Here is a tiny trained network, its code and every weight. The questions are about switching its units off for an input and a class, where a switched-off unit gives its printed mean instead of its output.

import numpy as np


def w(rows, s, z=0):
    codes = np.array(rows[::2]) - 128.0
    scale = np.full(codes.shape[1], s)
    scale[-1] = z or s
    return codes * scale


def f(y):
    return np.maximum(y, 0)


def log_softmax(a):
    a = a - a.max(-1, keepdims=True)
    return a - np.log(np.exp(a).sum(-1, keepdims=True))


def net(x, mask):
    res = np.array(x, float).reshape(1, 5) / 4 @ E
    y = f(res @ A[0][:, :-1].T + A[0][:, -1])
    res = res + np.where(mask, y, B[0][:, -1]) @ B[0][:, :-1]
    return log_softmax(res[-1] @ U[:, :-1].T + U[:, -1])


A, B = {}, {}
E = w([
[120,99,215,71,131],'x0',
[87,49,178,134,185],'x1',
[143,184,225,127,120],'x2',
[41,141,139,173,59],'x3',
[146,174,91,100,255],'x4',
],0.0094)
A[0] = w([
[79,75,208,95,139,216],'neuron 1',
[210,148,117,138,87,140],'neuron 2',
[55,92,120,149,219,197],'neuron 3',
[107,119,107,100,205,185],'neuron 4',
[144,60,87,106,158,159],'neuron 5',
[129,208,124,159,162,188],'neuron 6',
[19,117,125,177,70,200],'neuron 7',
[178,109,81,151,129,65],'neuron 8',
[173,138,157,124,36,255],'neuron 9',
[131,99,191,149,148,100],'neuron 10',
[192,122,147,49,145,100],'neuron 11',
[162,141,113,37,197,162],'neuron 12',
[49,158,93,82,159,156],'neuron 13',
[170,217,90,148,150,171],'neuron 14',
[234,209,8,155,47,89],'neuron 15',
[186,210,84,124,136,137],'neuron 16',
[170,82,171,34,192,79],'neuron 17',
[66,118,134,227,61,165],'neuron 18',
[140,153,44,164,72,118],'neuron 19',
],0.011,0.0042)
B[0] = w([
[120,161,208,116,108,219],'neuron 1',
[51,180,208,141,94,176],'neuron 2',
[180,136,108,151,92,199],'neuron 3',
[194,145,100,135,128,188],'neuron 4',
[163,117,141,147,75,178],'neuron 5',
[186,83,134,46,142,183],'neuron 6',
[156,232,146,194,91,230],'neuron 7',
[85,103,134,113,195,157],'neuron 8',
[148,182,138,182,95,221],'neuron 9',
[126,134,233,90,157,165],'neuron 10',
[135,144,151,168,97,176],'neuron 11',
[199,125,97,118,78,201],'neuron 12',
[180,115,91,135,91,167],'neuron 13',
[128,84,148,43,190,204],'neuron 14',
[99,136,218,124,144,246],'neuron 15',
[95,101,123,47,198,200],'neuron 16',
[123,131,160,124,94,196],'neuron 17',
[193,221,108,244,3,224],'neuron 18',
[93,122,181,155,119,201],'neuron 19',
],0.0081,0.012)
U = w([
[144,171,105,184,10,181],'0',
[153,105,38,104,151,199],'1',
[97,137,168,106,174,126],'2',
[61,103,109,146,147,6],'3',
],0.013,0.002)

Each question gives the input, the list of numbers given to net, and the class t.
The units are the neurons (one row each of A and B). Each row of codes is followed by its name. A weight is (code - 128) times the scale printed after its matrix; where a second scale follows, it is the last column's (A, B and U).
mask holds one flag per neuron, in row order. A switched-off neuron (its flag False) gives its mean, the last column of its row in B, instead of its output. The means were averaged over made-up inputs and are rounded, as every weight is.
A unit's drop is (log p(t) with every unit on - log p(t) with that unit switched off) / (log p(t) with every unit on - log p(t) with every unit switched off).
unit that matters most: the unit with the biggest drop
top k neurons: the k neurons with the biggest drops, biggest first
drop of u: that unit's drop, to one decimal
input [-1,-6,-5,-6,8], class 1: top 2 neurons : (neuron 12; neuron 4)
input [0,7,4,3,8], class 0: unit that matters most : neuron 3
input [3,5,6,-4,5], class 0: top 2 neurons : (neuron 12; neuron 16)
input [-6,-5,-4,8,6], class 2: top 3 neurons : (neuron 14; neuron 15; neuron 16)
input [-2,5,-1,-4,4], class 1: top 3 neurons : (neuron 18; neuron 7; neuron 9)
input [5,6,6,1,-1], class 2: top 2 neurons : (neuron 18; neuron 10)
input [0,-3,6,-7,-2], class 2: drop of neuron 18 : 0.5
input [-7,-1,8,0,-1], class 2: drop of neuron 3 : 0.1
input [-3,-5,-6,-3,1], class 2: drop of neuron 15 : 0.1
input [4,4,3,-3,6], class 0: drop of neuron 8 : 0.0
